Below is a small trained network, with its code and all its weights. Each question gives an input and a class and asks what happens when units are switched off, that is, made to give their printed mean instead of their output.

import numpy as np


def w(rows, s, z=0):
    codes = np.array(rows[::2]) - 128.0
    scale = np.full(codes.shape[1], s)
    scale[-1] = z or s
    return codes * scale


def norm(h):
    return h / np.sqrt((h * h).mean(-1, keepdims=True) + 1e-5)


def f(y):
    return y / 2 * (1 + np.tanh(0.7978845608 * (y + 0.044715 * y**3)))


def log_softmax(a):
    a = a - a.max(-1, keepdims=True)
    return a - np.log(np.exp(a).sum(-1, keepdims=True))


def net(x, mask):
    res = np.array(x, float).reshape(1, 7) / 4 @ E
    u = 0
    for l in range(2):
        y = f(norm(res) @ A[l][:, :-1].T + A[l][:, -1])
        res = res + np.where(mask[u : u + 15], y, B[l][:, -1]) @ B[l][:, :-1]
        u += 15
    return log_softmax(norm(res)[-1] @ U[:, :-1].T + U[:, -1])


A, B = {}, {}
E = w([
[127,168,149,80,142,104,249,136,136,102],'x0',
[205,90,145,140,131,116,162,192,132,255],'x1',
[207,173,169,140,57,146,79,118,113,141],'x2',
[163,8,73,125,84,105,146,112,177,205],'x3',
[171,114,143,147,163,101,128,158,81,139],'x4',
[80,93,154,136,19,122,157,63,139,176],'x5',
[94,106,170,163,187,144,93,132,33,85],'x6',
],0.0046)
A[0] = w([
[142,133,164,109,97,146,50,94,95,149,71],'0.n0',
[207,85,138,178,195,144,55,148,80,165,179],'0.n1',
[69,147,118,147,175,141,2,140,153,74,146],'0.n2',
[173,73,126,110,74,179,121,143,139,108,101],'0.n3',
[147,34,129,123,128,130,109,109,137,190,84],'0.n4',
[83,116,127,124,161,116,76,107,91,45,108],'0.n5',
[105,57,82,120,86,123,139,153,106,131,61],'0.n6',
[105,135,141,146,156,168,83,161,67,50,157],'0.n7',
[98,156,96,118,148,102,35,122,121,96,143],'0.n8',
[72,186,146,160,117,108,124,87,121,88,123],'0.n9',
[166,167,166,142,133,150,81,163,52,133,82],'0.n10',
[82,242,137,131,176,123,101,140,49,71,47],'0.n11',
[86,100,138,92,202,114,185,136,116,103,122],'0.n12',
[241,226,128,122,183,132,82,186,104,94,5],'0.n13',
[204,125,149,110,215,145,167,165,102,133,143],'0.n14',
],0.0068,0.0026)
B[0] = w([
[90,99,126,176,131,120,126,177,145,80,156],'0.n0',
[153,136,129,8,85,186,72,200,37,149,236],'0.n1',
[54,139,111,142,113,154,51,72,139,105,254],'0.n2',
[50,129,121,138,116,90,129,123,135,186,143],'0.n3',
[119,100,147,197,114,106,135,172,149,197,188],'0.n4',
[28,160,93,139,156,135,165,92,131,156,219],'0.n5',
[174,131,132,161,135,38,104,87,121,117,146],'0.n6',
[76,132,162,185,133,108,166,26,150,131,229],'0.n7',
[68,130,155,140,143,126,85,139,162,126,199],'0.n8',
[113,106,72,131,88,180,149,195,117,92,198],'0.n9',
[163,171,109,129,249,125,158,135,114,134,177],'0.n10',
[84,2,90,172,130,102,120,138,127,140,249],'0.n11',
[106,103,71,171,158,169,104,112,86,96,195],'0.n12',
[205,215,185,77,192,51,145,122,176,184,211],'0.n13',
[156,201,81,168,150,131,174,125,59,100,197],'0.n14',
],0.0087,0.005)
A[1] = w([
[147,113,120,103,175,184,9,201,234,119,33],'1.n0',
[18,133,77,91,85,165,217,104,149,35,169],'1.n1',
[149,121,155,34,182,124,133,173,59,105,38],'1.n2',
[241,208,156,121,205,117,141,96,203,111,92],'1.n3',
[177,113,132,114,192,151,91,151,62,86,31],'1.n4',
[64,149,122,121,37,174,100,75,124,131,102],'1.n5',
[146,58,112,102,142,110,194,240,66,116,198],'1.n6',
[149,28,199,135,83,118,99,107,148,189,40],'1.n7',
[78,91,126,44,57,134,116,161,109,176,32],'1.n8',
[160,203,109,48,58,202,216,169,192,10,7],'1.n9',
[144,96,102,185,110,89,153,110,229,132,159],'1.n10',
[142,98,133,182,213,105,97,101,154,164,125],'1.n11',
[55,185,220,215,191,110,174,122,91,78,161],'1.n12',
[61,90,121,114,176,100,95,70,185,1,98],'1.n13',
[92,105,166,166,109,123,170,67,203,161,70],'1.n14',
],0.0073,0.0014)
B[1] = w([
[101,81,138,133,94,54,66,97,27,136,150],'1.n0',
[82,253,182,74,154,147,58,134,113,148,255],'1.n1',
[84,120,121,108,109,117,200,64,196,67,154],'1.n2',
[161,170,193,36,111,101,120,189,79,117,164],'1.n3',
[114,162,150,169,83,138,203,118,254,154,148],'1.n4',
[163,106,137,140,204,145,213,174,117,148,194],'1.n5',
[108,73,161,213,158,126,95,149,105,60,176],'1.n6',
[140,115,85,23,114,94,90,79,153,120,165],'1.n7',
[187,130,117,158,103,49,70,117,115,104,161],'1.n8',
[191,222,210,47,165,98,172,169,102,131,164],'1.n9',
[95,141,172,140,153,186,211,87,166,117,169],'1.n10',
[197,154,83,128,36,156,145,168,100,82,161],'1.n11',
[102,34,111,158,75,194,80,134,156,154,207],'1.n12',
[30,136,139,189,115,189,79,84,90,108,234],'1.n13',
[152,150,40,99,149,197,141,91,180,94,174],'1.n14',
],0.0094,0.0083)
U = w([
[145,61,137,124,83,62,47,146,73,166,107],'0',
[157,201,194,64,151,112,165,162,98,126,213],'1',
[141,67,131,211,150,129,192,172,91,92,3],'2',
[149,76,81,94,91,118,170,59,193,156,70],'3',
[8,133,131,167,149,194,97,91,99,110,186],'4',
],0.011,0.002)

Each question gives the input, the list of numbers given to net, and the class t.
The units are the neurons (one row each of A and B). Each row of codes is followed by its name. A weight is (code - 128) times the scale printed after its matrix; where a second scale follows, it is the last column's (A, B and U).
mask holds one flag per neuron, layer by layer. A switched-off neuron (its flag False) gives its mean, the last column of its row in B, instead of its output. The means were averaged over made-up inputs and are rounded, as every weight is.
A unit's drop is (log p(t) with every unit on - log p(t) with that unit switched off) / (log p(t) with every unit on - log p(t) with every unit switched off).
The circuit of an input: a set's keep is (log p(t) with only the set's units on - log p(t) with every unit switched off) / (log p(t) with every unit on - log p(t) with every unit switched off). Starting from the 12 units with the biggest drops (on a tie, the unit counted first), units are removed one at a time, each time the one whose removal leaves the highest keep (on an exact tie, the one counted first), for as long as the keep stays at least 0.8.
units of the circuit, in order: the units of the circuit, biggest drop first
k most important neurons: the k neurons with the biggest drops, biggest first
top k neurons in layer l: the k neurons of layer l with the biggest drops, biggest first
drop when u is switched off: that unit's drop, to one decimal
input [1,7,5,2,3,2,5], class 2: units of the circuit, in order	1.n1; 0.n2
input [5,1,-7,-8,7,-4,-3], class 2: top 2 neurons in layer 1	1.n1; 1.n11
input [1,6,2,2,-6,-3,-6], class 3: 2 most important neurons	0.n1; 0.n13
input [-3,5,-4,4,1,-2,5], class 2: units of the circuit, in order	1.n1
input [5,-2,1,5,-8,3,-7], class 1: units of the circuit, in order	0.n11; 1.n9
input [7,8,-1,5,3,6,3], class 3: units of the circuit, in order	1.n7; 1.n13
input [-4,-4,6,7,-4,-5,-4], class 0: units of the circuit, in order	0.n7; 1.n0
input [5,8,-7,6,4,6,5], class 2: 4 most important neurons	1.n6; 1.n1; 0.n2; 0.n1
input [-3,-4,2,-1,4,-3,-7], class 0: 2 most important neurons	0.n13; 1.n0
input [4,8,2,-8,-5,6,4], class 2: 2 most important neurons	0.n2; 0.n5
input [-2,7,-8,4,-2,0,8], class 2: top 2 neurons in layer 1	1.n6; 1.n1
input [2,8,-4,-7,-4,-4,4], class 2: 2 most important neurons	0.n11; 1.n1
input [0,2,-2,-1,-8,2,-8], class 1: 2 most important neurons	0.n11; 1.n9
input [6,2,7,5,8,2,-5], class 3: units of the circuit, in order	1.n1
input [8,1,2,-3,3,4,0], class 1: top 2 neurons in layer 1	1.n9; 1.n13
input [2,3,1,-6,6,-5,4], class 1: 2 most important neurons	0.n13; 1.n3
input [6,8,8,3,5,0,5], class 1: drop when 0.n11 is switched off	0.4
input [4,-3,-1,8,-5,4,7], class 3: drop when 0.n6 is switched off	0.1
input [1,0,-1,6,3,2,-8], class 3: drop when 0.n14 is switched off	0.0
input [3,6,1,-2,-3,0,-4], class 1: most important neuron	0.n11
input [0,0,-3,0,1,8,0], class 3: drop when 0.n1 is switched off	0.3
